Below are the code and all the weights of a small trained network. Each question names an input and a target symbol and asks about switching units off, where a switched-off unit gives its printed mean instead of its output.

import numpy as np


def w(rows, s, z=0):
    codes = np.array(rows[::2]) - 128.0
    scale = np.full(codes.shape[1], s)
    scale[-1] = z or s
    return codes * scale


def f(y):
    return np.maximum(y, 0)


def softmax(a):
    e = np.exp(a - a.max(-1, keepdims=True))
    return e / e.sum(-1, keepdims=True)


def log_softmax(a):
    a = a - a.max(-1, keepdims=True)
    return a - np.log(np.exp(a).sum(-1, keepdims=True))


def net(x, mask):
    ids = ['ΓΘΞατφ'.index(c) for c in x.split()]
    T = len(ids)
    res = E[ids] + P[:T]
    u = 0
    for l in range(3):
        q, k, v = (res @ M[l].T for M in (Q, K, V))
        z = softmax(np.where(np.tri(T) > 0, q @ k.T / 2**0.5, -1e9)) @ v
        res = res + np.where(mask[u], z, O[l][:, -1]) @ O[l][:, :-1]
        u += 1
        y = f(res @ A[l][:, :-1].T + A[l][:, -1])
        res = res + np.where(mask[u : u + 8], y, B[l][:, -1]) @ B[l][:, :-1]
        u += 8
    return log_softmax(res[-1] @ U[:, :-1].T + U[:, -1])


Q, K, V, O, A, B = {}, {}, {}, {}, {}, {}
E = w([
[82,108,148,119,36,159,160,183,101,165],'Γ',
[159,99,200,182,187,184,95,117,255,105],'Θ',
[125,117,81,140,74,145,118,90,62,54],'Ξ',
[120,101,236,190,131,85,184,83,220,112],'α',
[108,202,119,158,171,112,80,198,114,68],'τ',
[96,135,58,91,141,43,116,99,118,154],'φ',
],0.011)
P = w([
[51,103,175,131,185,154,148,134,95,135],'0',
[179,146,158,137,59,97,81,138,149,135],'1',
[59,121,153,145,80,105,49,106,148,111],'2',
[69,131,111,151,127,109,101,101,143,96],'3',
[222,94,75,168,131,97,254,118,144,122],'4',
[222,122,133,143,14,89,99,133,151,114],'5',
],0.0098)
Q[0] = w([
[80,124,165,147,121,126,100,81,167,112],'0.h0',
[167,85,170,193,129,126,146,77,244,117],'0.h0',
],0.011)
K[0] = w([
[86,91,71,134,154,133,157,69,107,111],'0.h0',
[153,129,9,119,86,98,114,18,123,112],'0.h0',
],0.012)
V[0] = w([
[101,146,186,254,89,150,166,212,149,63],'0.h0',
[105,139,152,133,164,90,137,208,211,200],'0.h0',
],0.0063)
O[0] = w([
[193,100,76,148,138,131,70,38,31,165,254],'0.h0',
[178,72,156,39,132,127,128,128,53,3,169],'0.h0',
],0.0071,0.0029)
A[0] = w([
[96,164,198,186,134,135,179,139,224,157,5],'0.n0',
[198,90,124,89,179,196,73,92,148,135,110],'0.n1',
[3,101,107,144,104,118,74,58,50,99,182],'0.n2',
[154,108,71,111,85,112,99,109,11,100,151],'0.n3',
[118,153,43,176,76,119,112,102,145,161,197],'0.n4',
[150,140,109,202,152,118,149,69,109,154,212],'0.n5',
[158,114,149,140,52,74,106,85,104,104,241],'0.n6',
[131,79,165,140,146,153,169,153,140,98,95],'0.n7',
],0.0067,0.0025)
B[0] = w([
[156,140,144,59,162,177,122,68,225,147,177],'0.n0',
[141,103,105,193,117,145,124,115,108,145,154],'0.n1',
[2,118,166,94,160,137,103,177,129,163,237],'0.n2',
[161,182,133,90,138,145,140,203,175,160,232],'0.n3',
[152,129,140,135,119,85,112,153,96,177,200],'0.n4',
[173,93,133,143,170,96,135,93,98,147,195],'0.n5',
[196,104,172,108,83,76,120,179,167,129,255],'0.n6',
[94,108,125,98,135,162,137,99,137,91,155],'0.n7',
],0.0076,0.0062)
Q[1] = w([
[38,184,165,77,99,126,11,148,117,145],'1.h0',
[2,122,92,113,205,203,171,91,96,154],'1.h0',
],0.0086)
K[1] = w([
[2,90,142,134,191,168,153,92,94,117],'1.h0',
[164,146,68,113,152,157,223,115,95,131],'1.h0',
],0.009)
V[1] = w([
[109,247,79,146,235,69,59,144,107,56],'1.h0',
[158,162,153,208,136,254,53,143,128,93],'1.h0',
],0.0057)
O[1] = w([
[129,26,235,169,184,72,179,207,169,161,1],'1.h0',
[173,46,17,134,170,170,124,180,253,121,100],'1.h0',
],0.0062,0.0015)
A[1] = w([
[112,156,104,115,108,80,127,133,117,174,253],'1.n0',
[121,131,2,77,110,159,105,197,126,113,15],'1.n1',
[106,165,153,186,105,84,142,119,43,147,212],'1.n2',
[112,198,77,61,80,136,118,91,61,98,111],'1.n3',
[139,101,87,127,142,115,183,167,144,104,187],'1.n4',
[127,123,213,138,131,87,157,98,80,104,84],'1.n5',
[132,153,118,68,81,98,111,147,81,153,227],'1.n6',
[145,109,97,174,116,168,122,141,97,135,231],'1.n7',
],0.0067,0.0017)
B[1] = w([
[148,135,60,163,110,153,96,200,91,123,225],'1.n0',
[117,169,133,3,90,139,223,87,238,72,177],'1.n1',
[79,77,122,119,64,127,147,109,88,36,213],'1.n2',
[127,203,159,91,194,170,175,166,97,153,173],'1.n3',
[185,109,137,91,159,101,151,146,180,100,165],'1.n4',
[136,114,203,52,114,74,181,84,162,113,183],'1.n5',
[100,185,77,154,96,121,158,176,110,108,254],'1.n6',
[196,119,75,147,172,135,127,120,135,161,158],'1.n7',
],0.006,0.0056)
Q[2] = w([
[51,195,148,81,72,125,13,185,109,162],'2.h0',
[255,186,83,125,85,73,224,153,137,92],'2.h0',
],0.0055)
K[2] = w([
[1,68,206,82,156,158,128,122,111,163],'2.h0',
[146,158,158,100,53,75,81,144,172,136],'2.h0',
],0.0069)
V[2] = w([
[106,136,92,144,117,92,189,196,134,153],'2.h0',
[195,125,182,111,197,85,86,1,163,115],'2.h0',
],0.004)
O[2] = w([
[78,109,124,28,126,152,89,82,128,134,189],'2.h0',
[108,184,154,199,181,70,253,225,142,114,3],'2.h0',
],0.0047,0.0019)
A[2] = w([
[152,23,117,228,149,132,88,62,170,108,56],'2.n0',
[143,125,107,183,153,68,149,225,66,188,196],'2.n1',
[125,161,149,76,94,111,140,127,46,89,186],'2.n2',
[126,200,79,210,132,127,132,181,79,131,157],'2.n3',
[154,63,185,210,187,60,139,181,176,251,237],'2.n4',
[141,230,65,101,103,126,105,199,113,119,213],'2.n5',
[149,67,45,253,110,125,43,135,54,142,250],'2.n6',
[119,230,57,127,115,186,130,129,65,152,129],'2.n7',
],0.0052,0.0015)
B[2] = w([
[83,152,156,150,55,56,168,99,83,102,183],'2.n0',
[144,84,188,143,190,135,174,229,138,136,202],'2.n1',
[131,159,126,151,101,104,136,88,82,143,223],'2.n2',
[100,131,129,185,150,150,189,157,142,161,169],'2.n3',
[169,216,126,88,151,160,69,114,69,173,219],'2.n4',
[76,122,84,162,114,153,162,97,172,116,254],'2.n5',
[88,1,58,202,142,171,103,86,175,176,182],'2.n6',
[138,154,107,152,144,152,124,136,146,166,189],'2.n7',
],0.0075,0.0063)
U = w([
[183,105,162,70,171,140,80,188,91,148,108],'Γ',
[104,10,96,222,115,132,108,107,138,137,171],'Θ',
[148,243,95,98,121,174,72,51,88,202,114],'Ξ',
[125,120,163,120,90,23,139,115,35,46,174],'α',
[102,172,139,183,129,132,190,174,136,130,3],'τ',
[128,85,134,49,122,149,152,135,253,49,187],'φ',
],0.0048,0.0031)

Each question gives the input, a string of symbols that net reads in full, and the target symbol t.
The units are the heads (2 rows each of Q, K, V and O) and the neurons (one row each of A and B). Each row of codes is followed by its name. A weight is (code - 128) times the scale printed after its matrix; where a second scale follows, it is the last column's (O, A, B and U).
mask holds one flag per unit, layer by layer, with each layer's heads first. A switched-off unit (its flag False) gives its mean, the last column of its rows in O or B, instead of its output. The means were averaged over made-up inputs and are rounded, as every weight is.
A unit's drop is (log p(t) with every unit on - log p(t) with that unit switched off) / (log p(t) with every unit on - log p(t) with every unit switched off).
The circuit of an input: a set's keep is (log p(t) with only the set's units on - log p(t) with every unit switched off) / (log p(t) with every unit on - log p(t) with every unit switched off). Starting from the 12 units with the biggest drops (on a tie, the unit counted first), units are removed one at a time, each time the one whose removal leaves the highest keep (on an exact tie, the one counted first), for as long as the keep stays at least 0.8.
circuit, biggest first: the units of the circuit, biggest drop first
top k neurons: the k neurons with the biggest drops, biggest first
top k neurons in layer l: the k neurons of layer l with the biggest drops, biggest first
input Γ Θ Ξ Γ Θ τ, target Θ: top 2 neurons	(0.n2, 2.n6)
input Γ Θ Θ Ξ τ, target φ: circuit, biggest first	(1.h0, 1.n1, 0.n1, 1.n4)
input Ξ Γ Θ Ξ τ, target Ξ: top 2 neurons in layer 0	(0.n6, 0.n2)
input φ Ξ Θ Θ Ξ Ξ, target φ: circuit, biggest first	(1.h0, 1.n1, 0.n3)
input Ξ Θ Θ Θ, target Ξ: circuit, biggest first	(0.h0, 2.n4, 1.n2, 2.n1)
input Γ φ α, target φ: circuit, biggest first	(0.h0, 0.n0)
input Ξ Ξ φ, target Θ: top 2 neurons	(2.n6, 1.n0)
input τ α φ Γ, target Γ: top 3 neurons	(0.n6, 2.n4, 0.n2)
input φ Γ Θ φ, target α: top 2 neurons in layer 0	(0.n2, 0.n0)
input Θ Γ φ Γ, target φ: top 2 neurons	(0.n6, 1.n1)
input Θ τ α τ Ξ, target Γ: top 2 neurons	(0.n3, 2.n4)
input τ Θ Γ τ, target Γ: top neuron	(0.n6)
input Ξ Θ α α τ Ξ, target τ: top 2 neurons in layer 0	(0.n3, 0.n0)
input Γ α Γ Θ τ, target τ: top 2 neurons in layer 1	(1.n3, 1.n5)
input α Ξ τ φ Ξ, target Θ: top 3 neurons	(2.n6, 0.n5, 0.n4)
input α τ φ, target τ: top 2 neurons	(1.n6, 0.n3)
input τ Γ τ α, target α: top neuron	(0.n3)
input Ξ τ Γ α Θ α, target Ξ: top 2 neurons in layer 2	(2.n4, 2.n1)
input Θ Θ Γ φ, target φ: top 3 neurons in layer 0	(0.n6, 0.n3, 0.n1)
input Ξ φ φ φ Γ, target α: top neuron	(0.n3)
input φ Γ Ξ α Γ Ξ, target Θ: top 3 neurons	(2.n6, 0.n2, 0.n4)
input Γ τ α φ, target Ξ: top 2 neurons	(0.n2, 1.n3)
input Θ Θ φ Θ Θ Γ, target α: top 2 neurons in layer 0	(0.n2, 0.n6)
input α Ξ τ φ, target τ: top 2 neurons in layer 0	(0.n3, 0.n2)
input τ Θ Θ Γ φ, target φ: top 3 neurons in layer 0	(0.n1, 0.n3, 0.n2)
